Read these off the grid that follows. Indices start at 1.
1) The entry at row 1, column 1?
2) The entry at row 1, column 2?
3) The entry at row 3, column 1?
4) The entry just left of the centre entry?
5) The entry in the top-right corner?
6) The bottom-right entry?
3	3	2	2	3	4	3	3	4	2	3	3	3
2	2	6	7	2	6	4	7	7	7	2	2	3
3	3	5	5	3	4	4	4	5	4	2	3	5
1) 3
2) 3
3) 3
4) 6
5) 3
6) 5

Read these off the matrix that follows.
1) The 2nd smallest entry?
2) The largest entry in the last column?
3) The 3rd entry, reading row by row?
4) The entry in the bottom-right corner?
5) The second entry from the end, reading row by row?
6) The largest entry in the last row?
7) The first entry of the smallest entry's row?
8) The largest entry?
-2.377, 1.123, -0.803, 3.170, 1.312, -2.479, -0.287, 2.440, 2.139, 2.630
-3.564, -1.117, 3.375, -3.992, -1.258, -1.929, 1.415, -1.114, -0.880, -5.014
-0.106, -0.071, -1.081, 0.857, 0.198, -0.264, 1.263, -0.076, -0.195, -0.570
-4.536, -0.606, 0.778, 0.109, 1.173, -1.825, -0.849, 1.912, -1.806, -1.708
1.057, -0.975, 0.286, -1.347, 0.897, 3.887, -4.726, 0.671, -4.569, 0.542
-0.529, -0.084, 0.168, -0.503, -0.715, -1.292, 2.338, -0.956, 1.073, -1.684
-2.332, 0.489, 0.958, 0.868, 1.369, -0.531, -3.764, 2.590, -0.234, 2.572
1.070, -0.234, -5.654, 5.106, 1.901, 0.913, 2.451, 0.802, -2.183, 0.402
-0.465, -0.060, 0.231, -0.504, -0.780, -1.208, 2.356, -0.872, 0.972, -1.659
1.126, -1.324, 0.342, -2.962, -1.713, 0.540, 3.528, -3.170, -1.415, -4.918
1.725, 0.745, -1.083, 1.055, -1.054, -1.400, 3.866, -1.390, 3.411, 0.143
-4.681, -0.478, -0.815, 1.837, 1.479, -2.460, 0.897, 1.942, -1.545, -1.871
-4.557, -0.562, 0.731, 0.084, 1.060, -1.814, -0.779, 1.822, -1.893, -1.753
1.476, -1.131, -2.117, -0.179, -0.507, 0.992, 3.667, -2.131, -2.142, -3.605
1) -5.014
2) 2.630
3) -0.803
4) -3.605
5) -2.142
6) 3.667
7) 1.070
8) 5.106

m = 2.5,-16.3,-3.2,-8.9,18.3,1.0,-5.8
The third entry from the right: 18.3
Give the entry just left of -3.2.
A: -16.3
The median entry -> -3.2
The 2nd entry from the right: 1.0
Give the entry just right of 1.0.
A: -5.8

X =
[[1 1 7 5 5 5 4 3 5 7 2 2 3 2 1]
 [4 5 4 5 5 5 2 3 5 3 1 2 3 3 3]
 [1 1 4 3 3 4 3 3 4 4 2 3 3 2 3]
 [3 3 2 3 3 3 6 4 3 3 8 6 3 4 8]
 [3 3 2 3 3 3 7 4 3 2 6 7 2 4 8]
 [1 0 4 4 3 4 2 3 4 4 2 3 4 3 2]
 [3 2 1 2 2 2 7 4 2 2 3 6 4 4 8]
 [4 3 1 2 1 2 4 6 2 3 9 7 7 5 5]
 [1 0 1 2 3 3 4 5 3 2 4 4 3 2 3]
 [3 1 0 2 1 1 3 7 2 2 9 7 7 4 5]
 [3 2 1 2 3 2 2 4 3 2 4 6 5 4 5]
 [3 2 2 3 3 2 6 7 3 2 6 4 3 4 5]
 [2 2 1 3 3 3 3 5 4 2 5 4 1 3 3]]
Rows and columns are numbered from 1.
The entry in row 1 and column 1: 1
Report the entry in row 1 and column 2.
Answer: 1
The entry just left of the centre entry is 7
The entry in row 2 and column 1: 4
Report the entry at row 3, column 2.
Answer: 1
Report the entry directly above the centre entry.
Answer: 3
Report the entry at row 2, column 3.
Answer: 4
The entry at row 3, column 1: 1
Report the entry just right of the centre entry.
Answer: 2
Report the entry in the bottom-right corner.
Answer: 3
The entry at the centre -> 4
The entry in row 2 and column 2 is 5
The entry in row 1 and column 3 -> 7
Report the entry directly below the centre entry.
Answer: 6
The top-right entry: 1
The entry in the bottom-left corner: 2
The entry at row 3, column 3: 4

Questions about the table below. Indices start at 1.
1) Which number is the entry just left of the largest entry?
2) Which number is the entry in row 1 and column 1?
3) Which number is the entry just left of 3.003?
4) Which number is the entry at row 1, column 2?
5) Which number is the entry just left of 2.196?
6) Which number is the entry in the bottom-right corner?
7) Which number is the entry directly below 0.952?
8) Which number is the entry in row 2 and column 3?
-0.246, 0.952, -1.605, -1.987, 3.003, -1.880, -2.844, -1.079, 2.740
3.282, 2.103, 0.397, -2.510, -4.292, 2.196, -1.699, -0.568, -0.270
0.233, 0.487, -3.026, -1.037, -5.496, -1.718, 3.752, 5.104, 1.899
1) 3.752
2) -0.246
3) -1.987
4) 0.952
5) -4.292
6) 1.899
7) 2.103
8) 0.397
